Below is a small trained network, with its code and all its weights. Each question gives an input and a class and asks what happens when units are switched off, that is, made to give their printed mean instead of their output.

import numpy as np


def w(rows, s, z=0):
    codes = np.array(rows[::2]) - 128.0
    scale = np.full(codes.shape[1], s)
    scale[-1] = z or s
    return codes * scale


def norm(h):
    return h / np.sqrt((h * h).mean(-1, keepdims=True) + 1e-5)


def f(y):
    return y / 2 * (1 + np.tanh(0.7978845608 * (y + 0.044715 * y**3)))


def log_softmax(a):
    a = a - a.max(-1, keepdims=True)
    return a - np.log(np.exp(a).sum(-1, keepdims=True))


def net(x, mask):
    res = np.array(x, float).reshape(1, 5) / 4 @ E
    u = 0
    for l in range(2):
        y = f(norm(res) @ A[l][:, :-1].T + A[l][:, -1])
        res = res + np.where(mask[u : u + 5], y, B[l][:, -1]) @ B[l][:, :-1]
        u += 5
    return log_softmax(norm(res)[-1] @ U[:, :-1].T + U[:, -1])


A, B = {}, {}
E = w([
[203,170,61,216,45,73,117],'x0',
[102,190,167,88,73,184,64],'x1',
[16,170,26,201,133,178,153],'x2',
[143,4,121,190,179,204,28],'x3',
[24,54,165,148,71,62,92],'x4',
],0.0038)
A[0] = w([
[111,196,188,122,64,190,52,27],'0.n0',
[199,107,207,88,107,107,115,2],'0.n1',
[76,73,159,155,92,90,93,142],'0.n2',
[144,57,181,135,2,82,114,65],'0.n3',
[182,153,66,178,70,104,98,108],'0.n4',
],0.0086,0.0033)
B[0] = w([
[211,135,112,254,229,32,254,222],'0.n0',
[129,112,106,155,94,43,21,196],'0.n1',
[252,155,116,102,86,200,248,253],'0.n2',
[80,81,202,123,92,168,123,246],'0.n3',
[47,66,222,26,222,183,135,228],'0.n4',
],0.0065,0.0035)
A[1] = w([
[115,52,148,182,205,63,201,74],'1.n0',
[155,64,147,179,105,190,91,8],'1.n1',
[73,200,140,42,16,26,196,26],'1.n2',
[193,166,136,53,215,118,82,108],'1.n3',
[2,161,71,211,125,190,179,194],'1.n4',
],0.0073,0.0012)
B[1] = w([
[115,226,156,189,114,65,197,217],'1.n0',
[107,216,2,84,152,141,128,185],'1.n1',
[151,107,36,122,155,188,116,219],'1.n2',
[101,89,185,164,76,178,135,191],'1.n3',
[181,49,207,93,81,92,87,254],'1.n4',
],0.0087,0.005)
U = w([
[156,52,162,116,85,58,42,161],'0',
[166,168,123,188,152,41,209,167],'1',
[154,130,6,116,149,187,100,185],'2',
[132,111,158,134,93,198,168,180],'3',
[52,86,185,99,153,145,144,189],'4',
[75,200,118,133,148,108,99,50],'5',
[37,189,68,103,234,4,38,2],'6',
[20,192,82,161,129,102,61,6],'7',
],0.011,0.0055)

Each question gives the input, the list of numbers given to net, and the class t.
The units are the neurons (one row each of A and B). Each row of codes is followed by its name. A weight is (code - 128) times the scale printed after its matrix; where a second scale follows, it is the last column's (A, B and U).
mask holds one flag per neuron, layer by layer. A switched-off neuron (its flag False) gives its mean, the last column of its row in B, instead of its output. The means were averaged over made-up inputs and are rounded, as every weight is.
A unit's drop is (log p(t) with every unit on - log p(t) with that unit switched off) / (log p(t) with every unit on - log p(t) with every unit switched off).
The circuit of an input: a set's keep is (log p(t) with only the set's units on - log p(t) with every unit switched off) / (log p(t) with every unit on - log p(t) with every unit switched off). Starting from all 10 units, units are removed one at a time, each time the one whose removal leaves the highest keep (on an exact tie, the one counted first), for as long as the keep stays at least 0.8.
circuit, biggest first: the units of the circuit, biggest drop first
unit that matters most: the unit with the biggest drop
k most important neurons: the k neurons with the biggest drops, biggest first
k most important neurons of layer l: the k neurons of layer l with the biggest drops, biggest first
input [1,1,6,-7,2], class 2: 2 most important neurons -> (1.n2, 0.n3)
input [-7,2,-7,3,-5], class 0: unit that matters most -> 0.n1
input [6,4,-6,-6,7], class 3: 4 most important neurons -> (0.n3, 1.n4, 0.n2, 1.n2)
input [2,-4,5,-3,8], class 3: circuit, biggest first -> (0.n2, 0.n0)
input [-3,-5,-7,-6,-4], class 0: 3 most important neurons of layer 1 -> (1.n1, 1.n3, 1.n0)
input [2,-6,-6,-4,-8], class 3: circuit, biggest first -> (1.n3, 0.n0)
input [5,-5,-8,-6,-5], class 0: circuit, biggest first -> (0.n0, 0.n1, 1.n0)
input [8,6,5,-2,5], class 4: 2 most important neurons of layer 0 -> (0.n4, 0.n1)
input [7,3,-4,-4,6], class 4: circuit, biggest first -> (0.n3, 0.n4)
input [-6,-7,8,7,5], class 0: 3 most important neurons of layer 0 -> (0.n0, 0.n4, 0.n3)
input [0,-2,-6,-7,0], class 2: 3 most important neurons -> (1.n2, 1.n4, 0.n0)
input [-6,5,-1,7,7], class 2: 3 most important neurons of layer 1 -> (1.n1, 1.n4, 1.n3)
input [-6,3,3,8,2], class 2: circuit, biggest first -> (1.n1, 0.n4)
input [8,2,-5,-4,-4], class 4: circuit, biggest first -> (0.n4, 0.n2)
input [-4,-4,-2,-2,3], class 1: unit that matters most -> 1.n0
input [-2,-6,5,-7,5], class 2: 2 most important neurons -> (1.n2, 0.n0)
input [3,-3,-8,-3,-4], class 0: circuit, biggest first -> (0.n1, 0.n0)
input [-2,-5,-4,3,2], class 1: 2 most important neurons -> (1.n2, 1.n4)
input [-7,7,4,-6,5], class 1: circuit, biggest first -> (0.n0, 0.n4)
input [-7,0,3,-7,3], class 2: unit that matters most -> 1.n2
input [7,0,4,-4,0], class 4: 2 most important neurons -> (0.n4, 0.n0)
input [-6,2,4,-2,6], class 3: 3 most important neurons of layer 0 -> (0.n2, 0.n1, 0.n4)
input [4,3,-4,5,8], class 3: 3 most important neurons -> (0.n2, 0.n3, 1.n4)
